Below is a small trained network, with its code and all its weights. Each question gives an input and a target symbol and asks what happens when units are switched off, that is, made to give their printed mean instead of their output.

import numpy as np


def w(rows, s, z=0):
    codes = np.array(rows[::2]) - 128.0
    scale = np.full(codes.shape[1], s)
    scale[-1] = z or s
    return codes * scale


def f(y):
    return np.maximum(y, 0)


def softmax(a):
    e = np.exp(a - a.max(-1, keepdims=True))
    return e / e.sum(-1, keepdims=True)


def log_softmax(a):
    a = a - a.max(-1, keepdims=True)
    return a - np.log(np.exp(a).sum(-1, keepdims=True))


def net(x, mask):
    ids = ['αβγδεζηθλμξπστφω'.index(c) for c in x.split()]
    T = len(ids)
    res = E[ids] + P[:T]
    q, k, v = (res @ M[0].T for M in (Q, K, V))
    z = softmax(np.where(np.tri(T) > 0, q @ k.T / 4**0.5, -1e9)) @ v
    res = res + np.where(mask[0], z, O[0][:, -1]) @ O[0][:, :-1]
    y = f(res @ A[0][:, :-1].T + A[0][:, -1])
    res = res + np.where(mask[1:9], y, B[0][:, -1]) @ B[0][:, :-1]
    return log_softmax(res[-1] @ U[:, :-1].T + U[:, -1])


Q, K, V, O, A, B = {}, {}, {}, {}, {}, {}
E = w([
[170,190,32,101,223,94,163,34,127,144,147,133],'α',
[102,99,240,33,96,65,162,54,185,127,176,73],'β',
[97,142,91,42,69,194,128,151,138,121,82,114],'γ',
[120,102,161,151,121,39,88,88,150,68,86,229],'δ',
[9,78,108,154,80,185,148,123,102,102,115,78],'ε',
[146,15,79,91,135,197,220,133,170,76,238,113],'ζ',
[98,86,186,175,212,170,77,172,197,26,126,122],'η',
[112,46,72,44,45,149,72,116,91,98,72,95],'θ',
[192,138,144,106,65,182,136,88,82,156,190,67],'λ',
[48,79,1,160,93,151,108,111,65,151,105,96],'μ',
[109,213,120,215,122,135,159,224,154,142,125,227],'ξ',
[145,174,145,212,122,98,248,74,44,94,49,143],'π',
[86,59,122,92,95,157,148,95,152,147,31,46],'σ',
[145,70,176,100,86,160,54,100,215,212,121,135],'τ',
[44,43,99,37,172,90,88,157,110,176,182,100],'φ',
[223,174,143,181,141,79,40,141,48,116,120,30],'ω',
],0.0098)
P = w([
[50,251,1,50,45,205,78,112,41,36,115,177],'0',
[141,96,106,125,146,97,176,154,170,153,109,76],'1',
[154,32,118,138,137,65,152,154,136,140,121,75],'2',
[160,87,133,124,151,116,180,168,168,165,82,79],'3',
[136,74,141,146,172,125,185,163,148,179,71,82],'4',
[145,63,133,146,147,102,175,166,157,157,83,73],'5',
[163,62,140,120,145,119,171,176,159,154,86,98],'6',
[163,65,139,122,138,124,170,179,151,148,81,92],'7',
[139,52,124,131,146,132,170,166,121,165,90,120],'8',
[142,73,128,130,139,127,175,182,155,151,79,79],'9',
[153,102,128,103,131,140,180,199,183,140,71,100],'10',
[146,65,126,132,129,127,174,176,138,149,83,94],'11',
[154,61,126,111,120,119,154,179,134,128,86,93],'12',
[132,103,111,117,115,146,154,188,133,123,96,114],'13',
],0.0053)
Q[0] = w([
[114,89,95,51,68,159,156,32,104,147,111,72],'head 0',
[76,130,92,151,64,174,123,180,121,124,46,142],'head 0',
[186,162,183,172,221,75,137,32,161,169,232,121],'head 0',
[102,97,57,117,83,184,125,146,85,65,2,37],'head 0',
],0.0069)
K[0] = w([
[117,150,73,65,81,170,133,54,104,114,164,86],'head 0',
[87,191,107,130,58,172,68,121,74,77,105,205],'head 0',
[181,60,213,142,169,68,185,155,214,207,112,50],'head 0',
[128,255,73,75,97,179,84,59,75,59,157,156],'head 0',
],0.007)
V[0] = w([
[183,170,212,107,132,123,152,162,169,81,74,196],'head 0',
[96,42,183,174,170,92,120,52,210,101,149,102],'head 0',
[79,116,126,102,161,180,192,181,194,142,202,135],'head 0',
[178,46,85,1,137,92,52,109,200,174,65,150],'head 0',
],0.0063)
O[0] = w([
[96,111,189,145,187,162,59,180,219,187,207,79,17],'head 0',
[121,109,136,113,68,181,209,75,195,106,231,106,34],'head 0',
[162,80,106,24,255,180,223,169,90,77,179,112,18],'head 0',
[73,141,47,137,194,105,37,46,231,117,54,96,247],'head 0',
],0.0062,0.0016)
A[0] = w([
[148,130,79,157,37,181,49,84,198,215,151,86,247],'neuron 0',
[216,187,120,131,177,87,162,80,75,146,72,68,253],'neuron 1',
[49,60,123,33,147,63,150,134,151,157,218,108,233],'neuron 2',
[56,44,66,111,175,192,79,81,216,38,74,147,255],'neuron 3',
[137,177,151,246,79,1,57,148,123,158,47,190,204],'neuron 4',
[179,84,92,92,65,187,212,63,62,114,111,98,253],'neuron 5',
[166,109,143,136,149,136,104,233,64,136,139,61,216],'neuron 6',
[124,119,215,57,73,143,113,92,110,184,137,52,255],'neuron 7',
],0.0069,0.0025)
B[0] = w([
[125,45,219,255,69,215,103,94,96,169,123,72,198],'neuron 0',
[115,209,79,145,146,26,149,105,57,124,171,68,199],'neuron 1',
[103,139,160,12,193,204,168,173,71,151,57,154,191],'neuron 2',
[150,119,116,129,246,77,66,101,175,64,141,55,255],'neuron 3',
[152,87,195,31,120,110,193,138,181,168,58,186,254],'neuron 4',
[125,153,80,152,34,155,223,81,125,37,197,110,207],'neuron 5',
[249,148,102,120,120,104,123,201,115,214,202,117,184],'neuron 6',
[63,208,171,107,81,213,94,135,95,170,211,145,188],'neuron 7',
],0.0071,0.008)
U = w([
[134,118,94,99,88,108,144,154,124,138,113,134,114],'α',
[69,101,148,109,51,156,148,122,148,193,76,172,105],'β',
[157,154,165,159,114,183,192,224,215,199,189,228,228],'γ',
[91,117,93,153,118,168,121,99,158,118,149,80,135],'δ',
[80,158,56,35,224,127,44,191,58,191,65,120,90],'ε',
[62,183,194,66,108,195,158,82,139,119,171,102,160],'ζ',
[110,127,104,113,115,101,123,114,131,148,110,98,92],'η',
[61,161,94,160,99,110,105,69,176,115,117,78,119],'θ',
[108,191,115,209,42,192,136,83,48,96,212,142,163],'λ',
[97,201,189,160,113,77,253,74,74,57,46,155,2],'μ',
[192,52,86,128,145,175,235,130,174,70,179,98,44],'ξ',
[86,214,22,159,169,62,114,24,169,111,185,105,169],'π',
[139,115,187,65,166,52,97,22,206,89,50,190,91],'σ',
[138,155,177,216,219,123,63,186,158,37,160,43,132],'τ',
[79,93,183,209,124,215,44,70,143,203,117,92,124],'φ',
[214,202,164,142,159,59,40,174,55,211,180,62,79],'ω',
],0.0064,0.0037)

Each question gives the input, a string of symbols that net reads in full, and the target symbol t.
The units are the heads (4 rows each of Q, K, V and O) and the neurons (one row each of A and B). Each row of codes is followed by its name. A weight is (code - 128) times the scale printed after its matrix; where a second scale follows, it is the last column's (O, A, B and U).
mask holds one flag per unit, heads first, then neurons. A switched-off unit (its flag False) gives its mean, the last column of its rows in O or B, instead of its output. The means were averaged over made-up inputs and are rounded, as every weight is.
A unit's drop is (log p(t) with every unit on - log p(t) with that unit switched off) / (log p(t) with every unit on - log p(t) with every unit switched off).
The circuit of an input: a set's keep is (log p(t) with only the set's units on - log p(t) with every unit switched off) / (log p(t) with every unit on - log p(t) with every unit switched off). Starting from all 9 units, units are removed one at a time, each time the one whose removal leaves the highest keep (on an exact tie, the one counted first), for as long as the keep stays at least 0.8.
units of the circuit, in order: the units of the circuit, biggest drop first
top k neurons: the k neurons with the biggest drops, biggest first
drop when u is switched off: that unit's drop, to one decimal
input σ ζ μ τ φ μ ω μ τ, target φ: top neuron -> [neuron 0]
input ζ τ γ γ δ β θ, target ξ: units of the circuit, in order -> [head 0; neuron 5]
input γ ω φ η π π θ τ σ, target ε: top 2 neurons -> [neuron 0; neuron 5]
input ω β ζ ω δ δ σ ω σ α ω π δ ε, target β: units of the circuit, in order -> [head 0; neuron 4; neuron 3]
input ω α α δ ω δ λ θ, target β: units of the circuit, in order -> [head 0; neuron 4; neuron 3]
input ε ξ θ μ π ε, target λ: units of the circuit, in order -> [head 0; neuron 5; neuron 4]
input θ ω δ φ π ω ω φ ω ω γ, target σ: units of the circuit, in order -> [head 0; neuron 4; neuron 3]
input ξ α α μ δ ζ θ, target ω: units of the circuit, in order -> [head 0; neuron 6]
input ε η μ, target λ: units of the circuit, in order -> [head 0; neuron 5]
input σ η τ δ α, target π: top 3 neurons -> [neuron 1; neuron 4; neuron 3]
input β ω δ τ θ α, target π: units of the circuit, in order -> [neuron 1; head 0]
input ω μ σ ξ ε γ, target β: top 2 neurons -> [neuron 4; neuron 3]
input δ ξ ω β θ φ, target ε: top 2 neurons -> [neuron 2; neuron 5]
input θ θ ω β ω ξ ε ω λ β δ ξ α ε, target σ: top 2 neurons -> [neuron 4; neuron 3]
input μ γ ω ε φ β, target ζ: top 2 neurons -> [neuron 7; neuron 2]
input φ ω β θ θ β μ ζ θ θ η μ, target π: top neuron -> [neuron 3]
input γ ζ β ζ φ α ε, target ε: drop when head 0 is switched off -> 1.3
input θ β δ η ζ δ λ σ φ θ θ α δ, target σ: drop when neuron 4 is switched off -> 0.1
input τ δ ε, target τ: drop when head 0 is switched off -> 0.6
input φ ζ π δ δ η σ σ φ ω μ π φ γ, target π: top neuron -> [neuron 4]
